Here is a tiny trained network, its code and every weight. The questions are about switching its units off for an input and a class, where a switched-off unit gives its printed mean instead of its output.

import numpy as np


def w(rows, s, z=0):
    codes = np.array(rows[::2]) - 128.0
    scale = np.full(codes.shape[1], s)
    scale[-1] = z or s
    return codes * scale


def norm(h):
    return h / np.sqrt((h * h).mean(-1, keepdims=True) + 1e-5)


def f(y):
    return y / 2 * (1 + np.tanh(0.7978845608 * (y + 0.044715 * y**3)))


def log_softmax(a):
    a = a - a.max(-1, keepdims=True)
    return a - np.log(np.exp(a).sum(-1, keepdims=True))


def net(x, mask):
    res = np.array(x, float).reshape(1, 4) / 4 @ E
    u = 0
    for l in range(2):
        y = f(norm(res) @ A[l][:, :-1].T + A[l][:, -1])
        res = res + np.where(mask[u : u + 12], y, B[l][:, -1]) @ B[l][:, :-1]
        u += 12
    return log_softmax(norm(res)[-1] @ U[:, :-1].T + U[:, -1])


A, B = {}, {}
E = w([
[248,116,78,92,154],'x0',
[109,124,165,249,147],'x1',
[120,151,124,98,241],'x2',
[206,109,238,159,118],'x3',
],0.013)
A[0] = w([
[101,128,108,132,78,47],'L0N0',
[195,132,88,110,147,42],'L0N1',
[178,133,163,156,112,52],'L0N2',
[92,128,149,152,124,87],'L0N3',
[120,126,166,227,118,99],'L0N4',
[114,139,105,133,85,67],'L0N5',
[112,136,128,109,118,169],'L0N6',
[234,122,186,160,89,40],'L0N7',
[161,126,232,112,89,72],'L0N8',
[73,129,132,83,146,64],'L0N9',
[89,122,94,143,1,2],'L0N10',
[225,128,69,130,122,34],'L0N11',
],0.04,0.0066)
B[0] = w([
[124,98,82,134,85,172],'L0N0',
[120,45,137,100,184,207],'L0N1',
[162,125,172,193,136,189],'L0N2',
[97,132,145,77,80,163],'L0N3',
[29,157,175,171,139,232],'L0N4',
[130,107,91,121,90,164],'L0N5',
[127,145,92,120,122,154],'L0N6',
[222,126,180,231,185,255],'L0N7',
[244,209,174,102,107,220],'L0N8',
[142,191,63,117,169,177],'L0N9',
[149,75,3,144,60,244],'L0N10',
[96,85,164,26,126,230],'L0N11',
],0.064,0.02)
A[1] = w([
[141,129,124,167,121,53],'L1N0',
[101,153,102,142,213,22],'L1N1',
[1,164,190,117,115,44],'L1N2',
[63,39,196,11,168,1],'L1N3',
[162,166,89,205,119,107],'L1N4',
[165,96,152,123,94,125],'L1N5',
[144,109,147,100,90,78],'L1N6',
[175,183,171,117,150,71],'L1N7',
[162,103,142,178,117,91],'L1N8',
[150,160,117,113,205,122],'L1N9',
[18,149,154,147,149,87],'L1N10',
[124,179,155,101,117,22],'L1N11',
],0.039,0.0065)
B[1] = w([
[109,100,150,139,125,145],'L1N0',
[88,180,120,171,186,159],'L1N1',
[30,185,195,102,90,180],'L1N2',
[114,2,145,19,207,252],'L1N3',
[66,58,158,77,144,196],'L1N4',
[78,176,105,196,197,164],'L1N5',
[120,159,112,156,172,140],'L1N6',
[222,152,141,86,104,189],'L1N7',
[72,119,145,196,155,177],'L1N8',
[73,178,101,156,163,186],'L1N9',
[81,116,194,33,83,171],'L1N10',
[148,113,98,75,101,137],'L1N11',
],0.06,0.024)
U = w([
[115,45,140,239,74,11],'0',
[203,78,81,168,144,1],'1',
[216,219,116,63,102,80],'2',
[58,176,186,109,59,216],'3',
[231,150,225,210,161,194],'4',
[79,188,64,109,205,116],'5',
[111,91,5,111,36,152],'6',
[136,32,138,71,221,210],'7',
],0.027,0.0063)

Each question gives the input, the list of numbers given to net, and the class t.
The units are the neurons (one row each of A and B). Each row of codes is followed by its name. A weight is (code - 128) times the scale printed after its matrix; where a second scale follows, it is the last column's (A, B and U).
mask holds one flag per neuron, layer by layer. A switched-off neuron (its flag False) gives its mean, the last column of its row in B, instead of its output. The means were averaged over made-up inputs and are rounded, as every weight is.
A unit's drop is (log p(t) with every unit on - log p(t) with that unit switched off) / (log p(t) with every unit on - log p(t) with every unit switched off).
The circuit of an input: a set's keep is (log p(t) with only the set's units on - log p(t) with every unit switched off) / (log p(t) with every unit on - log p(t) with every unit switched off). Starting from the 12 units with the biggest drops (on a tie, the unit counted first), units are removed one at a time, each time the one whose removal leaves the highest keep (on an exact tie, the one counted first), for as long as the keep stays at least 0.8.
units of the circuit, in order: the units of the circuit, biggest drop first
k most important neurons: the k neurons with the biggest drops, biggest first
k most important neurons of layer l: the k neurons of layer l with the biggest drops, biggest first
drop of u: that unit's drop, to one decimal
input [-4,-6,2,-8], class 5: units of the circuit, in order : [L0N9 L1N3]
input [-6,3,-1,5], class 3: units of the circuit, in order : [L0N4]
input [-4,2,-5,1], class 0: units of the circuit, in order : [L0N10 L0N4]
input [-4,-4,2,-6], class 5: units of the circuit, in order : [L0N9 L1N3]
input [-1,3,4,-6], class 5: 2 most important neurons : [L0N4 L0N8]
input [0,-4,1,-7], class 5: 2 most important neurons : [L0N9 L0N10]
input [-5,-8,-8,6], class 4: 3 most important neurons : [L0N8 L0N7 L1N3]
input [-4,8,1,6], class 3: 4 most important neurons : [L0N4 L1N2 L0N3 L1N10]
input [-5,-6,-8,6], class 4: 2 most important neurons of layer 0 : [L0N8 L0N7]
input [-5,3,-4,3], class 3: 2 most important neurons : [L0N4 L0N3]
input [0,1,2,-5], class 5: drop of L0N4 : 0.2
input [-2,3,5,1], class 3: drop of L1N8 : 0.0
input [5,4,-8,-6], class 6: drop of L0N10 : 0.3
input [-7,1,-4,-3], class 6: units of the circuit, in order : [L0N10]
input [-7,-2,-7,4], class 0: 2 most important neurons of layer 0 : [L0N10 L0N4]
